Here is a tiny trained network, its code and every weight. The questions are about switching its units off for an input and a class, where a switched-off unit gives its printed mean instead of its output.

import numpy as np


def w(rows, s, z=0):
    codes = np.array(rows[::2]) - 128.0
    scale = np.full(codes.shape[1], s)
    scale[-1] = z or s
    return codes * scale


def f(y):
    return np.maximum(y, 0)


def log_softmax(a):
    a = a - a.max(-1, keepdims=True)
    return a - np.log(np.exp(a).sum(-1, keepdims=True))


def net(x, mask):
    res = np.array(x, float).reshape(1, 3) / 4 @ E
    y = f(res @ A[0][:, :-1].T + A[0][:, -1])
    res = res + np.where(mask, y, B[0][:, -1]) @ B[0][:, :-1]
    return log_softmax(res[-1] @ U[:, :-1].T + U[:, -1])


A, B = {}, {}
E = w([
[247,92,156,140,115,121,191,201,112,184,102],'x0',
[172,90,127,136,110,91,94,192,222,76,183],'x1',
[158,150,57,59,100,193,66,154,165,193,155],'x2',
],0.015)
A[0] = w([
[175,126,133,150,120,65,88,166,186,67,163,85],'N1',
[69,156,122,117,123,131,82,63,110,58,173,101],'N2',
[191,78,169,215,142,128,120,153,142,181,79,99],'N3',
[137,74,136,146,134,90,126,165,221,94,185,117],'N4',
[154,87,150,141,104,77,190,109,102,83,138,204],'N5',
[122,132,167,107,156,148,121,151,114,121,127,196],'N6',
[96,83,192,186,194,62,125,87,80,86,126,72],'N7',
[46,122,102,127,158,128,83,108,136,86,141,87],'N8',
[185,99,145,83,120,169,135,185,126,182,110,145],'N9',
[133,123,93,85,24,162,109,154,149,144,131,129],'N10',
[143,169,140,116,190,141,107,86,62,156,99,154],'N11',
[130,99,97,86,64,255,136,96,148,174,174,92],'N12',
[157,132,68,141,90,189,112,114,176,185,189,121],'N13',
[157,137,150,170,95,166,159,142,129,180,68,159],'N14',
[168,105,113,177,145,119,81,155,195,124,179,159],'N15',
[178,102,130,148,115,118,152,188,77,157,112,101],'N16',
[93,113,213,160,138,53,157,115,126,108,79,116],'N17',
[121,137,104,140,127,149,122,106,46,154,77,92],'N18',
[102,179,123,115,112,157,64,94,145,123,154,136],'N19',
[136,136,140,130,116,116,84,154,152,85,181,88],'N20',
[90,127,111,105,160,155,174,110,96,195,89,94],'N21',
[127,91,164,227,119,72,187,108,177,66,101,104],'N22',
[162,110,116,129,110,101,100,120,141,101,212,103],'N23',
[179,92,132,129,93,95,174,159,91,169,120,107],'N24',
[109,141,155,102,95,149,103,100,125,80,151,254],'N25',
[124,152,121,117,170,167,146,65,76,200,123,122],'N26',
[180,203,99,84,150,164,82,138,133,159,163,99],'N27',
],0.0098,0.016)
B[0] = w([
[67,113,177,76,121,48,161,24,152,200,73,199],'N1',
[135,31,239,38,32,155,117,195,216,12,195,218],'N2',
[148,82,155,99,57,138,110,131,184,52,150,191],'N3',
[121,152,182,89,201,18,245,70,144,131,112,217],'N4',
[160,204,86,191,162,132,84,164,52,169,145,235],'N5',
[165,190,129,118,122,95,130,173,54,169,182,188],'N6',
[166,197,119,165,96,184,68,51,159,87,83,211],'N7',
[111,3,206,120,60,145,95,138,236,57,174,198],'N8',
[184,122,142,147,80,117,81,224,129,106,141,202],'N9',
[194,206,65,178,102,123,117,119,119,108,52,187],'N10',
[147,101,137,87,156,75,164,98,81,140,135,195],'N11',
[184,190,130,190,91,172,109,75,117,78,74,185],'N12',
[147,174,103,160,115,143,84,111,80,89,54,195],'N13',
[135,101,158,82,112,127,144,198,114,80,178,193],'N14',
[94,145,174,110,183,92,192,127,53,163,109,214],'N15',
[122,51,209,49,73,177,105,107,216,75,210,186],'N16',
[177,194,113,169,86,170,78,135,121,67,95,216],'N17',
[108,81,203,96,177,78,180,48,163,151,64,171],'N18',
[159,148,173,99,61,172,127,154,103,61,186,200],'N19',
[180,117,168,89,143,114,134,42,150,89,121,166],'N20',
[125,136,173,23,189,85,192,19,146,147,82,173],'N21',
[207,237,82,164,100,161,60,83,99,110,40,222],'N22',
[105,140,168,74,148,113,217,71,166,135,73,169],'N23',
[75,46,245,26,29,188,87,163,246,71,219,190],'N24',
[194,111,85,86,165,101,125,246,32,185,235,250],'N25',
[116,81,136,75,175,56,200,56,106,128,96,193],'N26',
[169,218,100,181,133,209,102,60,114,31,78,180],'N27',
],0.0066,0.018)
U = w([
[123,60,200,92,51,171,70,154,203,86,232,90],'0',
[117,117,170,91,164,35,242,51,129,130,65,109],'1',
[143,199,116,170,89,194,17,98,118,100,39,89],'2',
[139,134,92,124,148,84,120,251,19,153,254,246],'3',
[69,126,112,111,138,114,86,138,154,161,103,112],'4',
[106,68,119,182,146,153,178,111,163,116,119,109],'5',
[92,97,128,151,171,164,105,134,138,182,159,110],'6',
],0.01,0.014)

Each question gives the input, the list of numbers given to net, and the class t.
The units are the neurons (one row each of A and B). Each row of codes is followed by its name. A weight is (code - 128) times the scale printed after its matrix; where a second scale follows, it is the last column's (A, B and U).
mask holds one flag per neuron, in row order. A switched-off neuron (its flag False) gives its mean, the last column of its row in B, instead of its output. The means were averaged over made-up inputs and are rounded, as every weight is.
A unit's drop is (log p(t) with every unit on - log p(t) with that unit switched off) / (log p(t) with every unit on - log p(t) with every unit switched off).
The circuit of an input: a set's keep is (log p(t) with only the set's units on - log p(t) with every unit switched off) / (log p(t) with every unit on - log p(t) with every unit switched off). Starting from the 12 units with the biggest drops (on a tie, the unit counted first), units are removed one at a time, each time the one whose removal leaves the highest keep (on an exact tie, the one counted first), for as long as the keep stays at least 0.8.
units of the circuit, in order: the units of the circuit, biggest drop first
k most important neurons: the k neurons with the biggest drops, biggest first
drop when u is switched off: that unit's drop, to one decimal
input [-7,8,6], class 1: units of the circuit, in order => (N4; N15)
input [-7,-5,-6], class 0: units of the circuit, in order => (N2)
input [7,-7,-1], class 0: 3 most important neurons => (N24; N16; N4)
input [6,-6,-1], class 0: 3 most important neurons => (N24; N16; N4)
input [6,6,7], class 2: 3 most important neurons => (N10; N13; N27)
input [2,-4,-5], class 2: 3 most important neurons => (N4; N17; N7)
input [1,-7,7], class 1: 3 most important neurons => (N26; N21; N18)
input [8,-6,8], class 0: 2 most important neurons => (N24; N16)
input [4,-1,-2], class 0: 2 most important neurons => (N25; N24)
input [4,7,7], class 1: 3 most important neurons => (N4; N15; N1)
input [4,5,1], class 1: 3 most important neurons => (N4; N2; N15)
input [0,-3,-3], class 3: 2 most important neurons => (N4; N1)
input [2,-2,3], class 3: 3 most important neurons => (N22; N7; N17)
input [8,-4,-7], class 0: units of the circuit, in order => (N24)
input [-6,-8,7], class 1: drop when N26 is switched off => 0.6
input [6,-4,-8], class 2: drop when N22 is switched off => 0.3
input [-2,5,-3], class 1: drop when N5 is switched off => 0.0
